Below are the code and all the weights of a small trained network. Each question names an input and a class and asks about switching units off, where a switched-off unit gives its printed mean instead of its output.

import numpy as np


def w(rows, s, z=0):
    codes = np.array(rows[::2]) - 128.0
    scale = np.full(codes.shape[1], s)
    scale[-1] = z or s
    return codes * scale


def f(y):
    return np.maximum(y, 0)


def log_softmax(a):
    a = a - a.max(-1, keepdims=True)
    return a - np.log(np.exp(a).sum(-1, keepdims=True))


def net(x, mask):
    res = np.array(x, float).reshape(1, 5) / 4 @ E
    y = f(res @ A[0][:, :-1].T + A[0][:, -1])
    res = res + np.where(mask, y, B[0][:, -1]) @ B[0][:, :-1]
    return log_softmax(res[-1] @ U[:, :-1].T + U[:, -1])


A, B = {}, {}
E = w([
[152,166,85,104,172,30,128,182,190,131,91,4],'x0',
[172,155,85,177,148,201,189,106,11,211,48,140],'x1',
[102,115,97,124,156,79,101,115,140,178,152,148],'x2',
[125,135,99,125,122,135,149,108,144,121,128,136],'x3',
[211,129,105,186,166,170,67,131,95,125,246,71],'x4',
],0.014)
A[0] = w([
[209,134,71,159,160,168,126,116,75,158,177,107,91],'N1',
[135,126,151,127,108,121,119,132,156,98,216,145,213],'N2',
[164,138,91,129,148,102,128,135,141,134,106,28,80],'N3',
[84,123,163,105,114,100,130,138,166,93,121,156,228],'N4',
[115,131,136,115,123,88,119,145,180,102,111,61,185],'N5',
[119,134,109,128,146,132,137,129,90,173,5,131,158],'N6',
[164,114,126,147,122,137,114,121,147,105,216,100,100],'N7',
[91,114,158,130,110,147,127,117,112,115,144,221,253],'N8',
[132,146,132,117,151,147,111,138,153,100,203,128,191],'N9',
[141,109,120,127,105,158,117,111,127,123,157,144,149],'N10',
[99,132,110,141,97,121,121,108,171,131,119,134,209],'N11',
[113,119,176,127,108,130,116,139,150,111,112,136,198],'N12',
[126,129,131,134,129,170,134,119,81,147,145,201,191],'N13',
],0.019,0.0056)
B[0] = w([
[102,164,209,112,201,145,127,206,39,205,108,38,252],'N1',
[60,136,135,165,96,142,110,87,149,54,203,56,228],'N2',
[142,182,50,53,197,131,165,170,220,170,115,81,242],'N3',
[55,137,187,53,156,164,98,143,152,116,69,187,205],'N4',
[190,94,127,103,235,135,115,130,110,52,82,224,238],'N5',
[124,137,49,172,68,41,251,91,123,168,126,184,248],'N6',
[236,109,66,162,111,130,100,124,160,98,185,57,228],'N7',
[110,145,129,112,7,203,60,125,187,196,148,150,233],'N8',
[168,107,117,155,84,135,82,105,150,58,184,101,215],'N9',
[63,97,137,167,148,100,110,82,64,113,149,121,177],'N10',
[103,113,159,104,134,127,128,130,154,90,109,166,166],'N11',
[60,120,135,97,115,133,120,111,165,127,128,166,170],'N12',
[213,94,154,150,72,162,73,141,42,145,92,143,230],'N13',
],0.018,0.028)
U = w([
[35,100,150,64,107,229,45,81,205,124,163,216,214],'0',
[85,73,143,53,254,94,147,123,175,22,82,215,184],'1',
[120,40,175,200,82,151,60,80,126,46,247,60,211],'2',
[218,114,44,107,229,154,90,129,206,51,225,96,95],'3',
[168,86,103,175,36,135,144,85,83,207,90,229,140],'4',
[144,131,22,144,182,27,254,100,131,128,102,191,137],'5',
[157,115,211,185,162,184,90,158,2,179,156,114,53],'6',
[135,160,131,72,232,103,178,227,126,173,108,56,7],'7',
],0.0079,0.002)

Each question gives the input, the list of numbers given to net, and the class t.
The units are the neurons (one row each of A and B). Each row of codes is followed by its name. A weight is (code - 128) times the scale printed after its matrix; where a second scale follows, it is the last column's (A, B and U).
mask holds one flag per neuron, in row order. A switched-off neuron (its flag False) gives its mean, the last column of its row in B, instead of its output. The means were averaged over made-up inputs and are rounded, as every weight is.
A unit's drop is (log p(t) with every unit on - log p(t) with that unit switched off) / (log p(t) with every unit on - log p(t) with every unit switched off).
The circuit of an input: a set's keep is (log p(t) with only the set's units on - log p(t) with every unit switched off) / (log p(t) with every unit on - log p(t) with every unit switched off). Starting from the 12 units with the biggest drops (on a tie, the unit counted first), units are removed one at a time, each time the one whose removal leaves the highest keep (on an exact tie, the one counted first), for as long as the keep stays at least 0.8.
circuit, biggest first: the units of the circuit, biggest drop first
top k neurons: the k neurons with the biggest drops, biggest first
drop when u is switched off: that unit's drop, to one decimal
input [-6,1,8,-2,-7], class 4: top 2 neurons	N6; N13
input [-5,1,4,6,5], class 6: top 2 neurons	N1; N13
input [1,7,6,7,-6], class 5: circuit, biggest first	N6
input [4,1,-1,7,0], class 5: top 2 neurons	N1; N4
input [0,0,-7,7,1], class 2: top 3 neurons	N3; N6; N1
input [-5,3,1,-7,1], class 6: top 2 neurons	N1; N6
input [0,8,-7,7,-1], class 4: top 3 neurons	N6; N13; N3
input [-1,0,-8,3,-1], class 0: top 3 neurons	N6; N1; N13
input [-5,-5,-7,0,1], class 2: top 2 neurons	N2; N3
input [1,1,5,-4,5], class 7: top 2 neurons	N1; N13
input [1,7,-3,7,-6], class 5: top 2 neurons	N6; N8
input [-7,1,-7,-3,3], class 6: top 2 neurons	N13; N1
input [-2,-6,4,5,0], class 0: drop when N4 is switched off	4.7
input [8,-4,1,0,0], class 1: circuit, biggest first	N5
input [1,-6,-5,3,-7], class 1: drop when N5 is switched off	2.2
input [-1,-4,1,2,3], class 2: drop when N3 is switched off	0.2
input [3,5,-5,-5,2], class 7: drop when N1 is switched off	0.2
